x = [119 115 130 150 136 145 121 111 114 115 150]
x[0] = 119
x[1] = 115
x[8] = 114
x[9] = 115

arr =
[[109 111 127 103]
 [129 120 125 129]
 [129 128 151 128]]
arr[-3,-4]: 109
arr[-2,2]: 125
arr[:, 0]: [109, 129, 129]
arr[-2,-3]: 120
arr[0,-2]: 127

B =
[[129 111 121 121 128 126 122 122 112 127 103 132 134 133]
 [117 154 128 131 123 138 140 136 113 134 128 141 134 127]
 [113 123 127 138 133 132 140 124 149 130 123 143 119 116]
 [125 137 130 114 135 147 114 126 134 127 140 142 123 119]
 [139 122 125 109 118 140 120 135 137 144 127 121 136 116]
 [121 125 136 140 115 131 114 110 140 111 130 127 125 118]
 [134 142 128 141 113 132 132 133 122 116 116 146 120 126]
 [106 132 126 118 129 129 128 115 143 134 131 117 136 119]
 [120 114 130 123 140 129 111 139 124 131 148 138 130 136]
 [123 121 110 130 114 136 118 132 132 121 116 133 113 136]
 [132 122 144 133 135 130 119 129 111 111 117 129 114 120]
 [139 127 111 118 136 141 127 127 123 124 111 136 119 132]
 [120 117 132 130 111 115 137 134 129 138 133 113 130 142]
 [124 139 141 104 120 121 136 115 127 139 127 122 130 129]
 [139 117 143 122 106 145 123 131 119 134 131 134 127 131]]
B[0][0] => 129
B[:, 5] => [126, 138, 132, 147, 140, 131, 132, 129, 129, 136, 130, 141, 115, 121, 145]
B[:, 13] => [133, 127, 116, 119, 116, 118, 126, 119, 136, 136, 120, 132, 142, 129, 131]
B[-11][-10] => 118
B[5][-13] => 125
B[6][7] => 133
B[6][-13] => 142
B[5][-14] => 121
B[2][-12] => 127
B[6][-6] => 122
B[:, 10] => [103, 128, 123, 140, 127, 130, 116, 131, 148, 116, 117, 111, 133, 127, 131]
B[7] => [106, 132, 126, 118, 129, 129, 128, 115, 143, 134, 131, 117, 136, 119]
B[9][-3] => 133
B[7][-4] => 131
B[4][-5] => 144
B[-10][12] => 125
B[:, 2] => [121, 128, 127, 130, 125, 136, 128, 126, 130, 110, 144, 111, 132, 141, 143]
B[-13][7] => 124
B[8][-11] => 123
B[0][-8] => 122
B[-7][-2] => 130
B[6][13] => 126
B[-7][-1] => 136
B[-1][-12] => 143
B[-12][9] => 127
B[-5][-12] => 144
B[-11][12] => 136
B[14][-1] => 131
B[12][-2] => 130
B[:, -6] => [112, 113, 149, 134, 137, 140, 122, 143, 124, 132, 111, 123, 129, 127, 119]
B[8] => [120, 114, 130, 123, 140, 129, 111, 139, 124, 131, 148, 138, 130, 136]
B[:, -2] => [134, 134, 119, 123, 136, 125, 120, 136, 130, 113, 114, 119, 130, 130, 127]
B[9][9] => 121
B[-4][-9] => 141

a =
[[117 134 112 132 120 142 117 105 128 113 127 111 132 142]
 [129 129 125 131 149 123 108 131 130 114 101 143 133 133]
 [116 116 134 127 117 117 138 126 108 117 115 130 146 147]
 [133 134 120 136 141 119 144 104 120 137 129 136 109 144]
 [123 140 143 130 112 125 141 118 145 117 114 126 144 144]
 [133 148 118 139 128 125  98 133 143 116 128 130 134 118]
 [119 146 127 131 137 131 132 114 117 149 113 117 147 136]]
a[-7, 0] -> 117
a[-4, -10] -> 141
a[:, -9] -> [142, 123, 117, 119, 125, 125, 131]
a[6, 12] -> 147
a[1] -> [129, 129, 125, 131, 149, 123, 108, 131, 130, 114, 101, 143, 133, 133]
a[4, -3] -> 126
a[2, 7] -> 126
a[-5, -8] -> 138
a[-3, 2] -> 143
a[2, 5] -> 117
a[0, -1] -> 142
a[2, 1] -> 116
a[-4, -2] -> 109
a[-6, -7] -> 131
a[-2, 3] -> 139
a[-2, -13] -> 148
a[5, -3] -> 130
a[4, 12] -> 144
a[2] -> [116, 116, 134, 127, 117, 117, 138, 126, 108, 117, 115, 130, 146, 147]
a[4, -1] -> 144
a[:, -6] -> [128, 130, 108, 120, 145, 143, 117]
a[-6, -9] -> 123
a[-1, -12] -> 127
a[-3, 0] -> 123
a[:, -3] -> [111, 143, 130, 136, 126, 130, 117]
a[0, -5] -> 113
a[6] -> [119, 146, 127, 131, 137, 131, 132, 114, 117, 149, 113, 117, 147, 136]
a[1, -1] -> 133
a[0, 7] -> 105
a[5, 8] -> 143
a[0, -10] -> 120

grid =
[[148 105 149 116 147 141 146 148 106 139 119 109 119 108 118]
 [134 147 131 138 116 133 133 105 107 114 105 147 135 108 116]
 [108 114 135 142 106 111 117 117 135 136 119 115 125 116 116]
 [114 142 136 116 121 135 106 108 135 150 135 140 105 147 106]
 [134 135 142 126 137 150 128 123 139 109 113 138 123 137 143]
 [125 116 104 135 127 138 110 127 134 131 119 107 131 110 150]
 [124 116 110 130 142 131 151 133 106 130 122 125 134 109 128]]
Rows and columns are counted from 0.
(0, 0): 148
(3, 9): 150
(1, 10): 105
(5, 4): 127
(4, 9): 109
(3, 10): 135
(4, 13): 137
(2, 4): 106
(4, 3): 126
(3, 2): 136
(5, 2): 104
(3, 7): 108
(2, 9): 136
(1, 1): 147
(4, 12): 123
(6, 1): 116
(1, 3): 138
(6, 10): 122
(6, 3): 130
(5, 5): 138
(4, 5): 150
(1, 5): 133
(6, 6): 151
(3, 11): 140
(0, 2): 149
(4, 1): 135
(0, 5): 141
(0, 13): 108
(6, 5): 131
(2, 0): 108
(2, 7): 117
(0, 8): 106
(2, 14): 116
(0, 9): 139
